Here is a tiny trained network, its code and every weight. The questions are about switching its units off for an input and a class, where a switched-off unit gives its printed mean instead of its output.

import numpy as np


def w(rows, s, z=0):
    codes = np.array(rows[::2]) - 128.0
    scale = np.full(codes.shape[1], s)
    scale[-1] = z or s
    return codes * scale


def f(y):
    return np.maximum(y, 0)


def log_softmax(a):
    a = a - a.max(-1, keepdims=True)
    return a - np.log(np.exp(a).sum(-1, keepdims=True))


def net(x, mask):
    res = np.array(x, float).reshape(1, 3) / 4 @ E
    y = f(res @ A[0][:, :-1].T + A[0][:, -1])
    res = res + np.where(mask, y, B[0][:, -1]) @ B[0][:, :-1]
    return log_softmax(res[-1] @ U[:, :-1].T + U[:, -1])


A, B = {}, {}
E = w([
[115,40,189,106,108,153,15,28,75],'x0',
[45,174,210,90,92,24,140,83,237],'x1',
[188,255,164,68,201,211,103,73,171],'x2',
],0.0068)
A[0] = w([
[193,227,165,55,211,196,118,73,162,98],'N0',
[165,175,153,85,169,180,119,106,139,67],'N1',
[49,3,96,212,33,53,164,194,78,63],'N2',
[75,158,196,113,103,62,123,100,189,126],'N3',
[176,198,150,85,202,185,105,109,159,77],'N4',
[144,183,76,134,146,109,218,194,165,80],'N5',
[52,151,191,85,107,53,122,99,205,71],'N6',
[126,80,166,89,98,143,38,52,92,55],'N7',
[189,95,77,151,188,200,108,162,62,58],'N8',
[147,194,71,148,147,108,216,216,173,73],'N9',
[138,184,78,131,131,94,190,193,160,58],'N10',
[119,83,169,105,112,135,46,49,94,84],'N11',
[113,83,176,107,115,143,57,65,100,73],'N12',
[123,86,157,90,116,144,61,79,103,147],'N13',
[148,169,98,139,124,123,173,165,145,254],'N14',
[87,146,182,90,97,65,131,93,207,83],'N15',
[75,142,181,100,114,71,141,84,187,64],'N16',
[202,108,74,148,149,182,106,151,77,153],'N17',
[211,99,68,181,166,181,111,151,51,79],'N18',
],0.0073,0.0099)
B[0] = w([
[212,135,65,144,110,38,57,72,181,214],'N0',
[174,168,87,209,133,90,83,93,143,157],'N1',
[237,203,26,186,127,15,21,14,204,238],'N2',
[103,162,90,78,64,177,207,105,61,201],'N3',
[186,160,62,165,119,56,64,70,162,178],'N4',
[60,98,177,248,225,199,86,197,166,183],'N5',
[111,223,65,125,81,188,208,116,60,189],'N6',
[78,123,156,254,225,184,111,211,157,174],'N7',
[87,254,45,138,82,204,227,93,69,175],'N8',
[67,97,166,228,224,190,92,207,150,191],'N9',
[96,145,131,209,195,173,105,168,145,164],'N10',
[86,100,174,198,204,170,101,226,164,182],'N11',
[92,104,163,232,219,184,117,220,166,171],'N12',
[91,65,183,140,158,142,109,183,144,196],'N13',
[112,15,229,37,114,117,115,134,131,255],'N14',
[108,217,67,106,79,188,199,127,59,182],'N15',
[117,196,76,139,112,167,184,117,95,169],'N16',
[95,137,133,52,75,143,195,108,83,205],'N17',
[86,228,78,99,59,185,218,101,64,187],'N18',
],0.0067,0.0099)
U = w([
[101,166,107,103,83,167,205,124,77,97],'0',
[92,102,181,173,200,157,114,172,150,93],'1',
[199,144,84,141,120,45,79,88,166,97],'2',
[125,28,242,2,87,102,130,125,121,254],'3',
],0.015,0.0094)

Each question gives the input, the list of numbers given to net, and the class t.
The units are the neurons (one row each of A and B). Each row of codes is followed by its name. A weight is (code - 128) times the scale printed after its matrix; where a second scale follows, it is the last column's (A, B and U).
mask holds one flag per neuron, in row order. A switched-off neuron (its flag False) gives its mean, the last column of its row in B, instead of its output. The means were averaged over made-up inputs and are rounded, as every weight is.
A unit's drop is (log p(t) with every unit on - log p(t) with that unit switched off) / (log p(t) with every unit on - log p(t) with every unit switched off).
The circuit of an input: a set's keep is (log p(t) with only the set's units on - log p(t) with every unit switched off) / (log p(t) with every unit on - log p(t) with every unit switched off). Starting from the 12 units with the biggest drops (on a tie, the unit counted first), units are removed one at a time, each time the one whose removal leaves the highest keep (on an exact tie, the one counted first), for as long as the keep stays at least 0.8.
units of the circuit, in order: the units of the circuit, biggest drop first
unit that matters most: the unit with the biggest drop
k most important neurons: the k neurons with the biggest drops, biggest first
drop when u is switched off: that unit's drop, to one decimal
input [-5,0,5], class 1: 4 most important neurons	(N2, N9, N5, N14)
input [-4,6,8], class 2: units of the circuit, in order	(N0)
input [-4,0,5], class 2: 2 most important neurons	(N0, N4)
input [8,7,7], class 1: 2 most important neurons	(N11, N7)
input [1,5,-5], class 0: 3 most important neurons	(N0, N3, N6)
input [3,4,3], class 0: 2 most important neurons	(N2, N14)
input [8,8,4], class 0: 2 most important neurons	(N6, N3)
input [2,3,2], class 3: 3 most important neurons	(N2, N8, N18)
input [-5,4,4], class 1: 4 most important neurons	(N2, N5, N9, N18)
input [6,-6,7], class 2: 2 most important neurons	(N0, N4)
input [-8,5,6], class 1: 3 most important neurons	(N9, N5, N2)
input [-6,-7,-8], class 2: 2 most important neurons	(N2, N3)
input [-7,-4,-6], class 1: 2 most important neurons	(N9, N5)
input [5,6,4], class 0: units of the circuit, in order	(N6)
input [6,-8,2], class 0: 2 most important neurons	(N18, N8)
input [4,-1,-5], class 2: 3 most important neurons	(N2, N9, N5)
input [0,-3,-6], class 2: drop when N2 is switched off	1.1
input [1,2,-6], class 2: drop when N2 is switched off	1.2
input [1,3,-3], class 3: drop when N0 is switched off	0.3
input [6,-2,8], class 2: drop when N4 is switched off	1.2
input [-4,2,-2], class 1: unit that matters most	N17
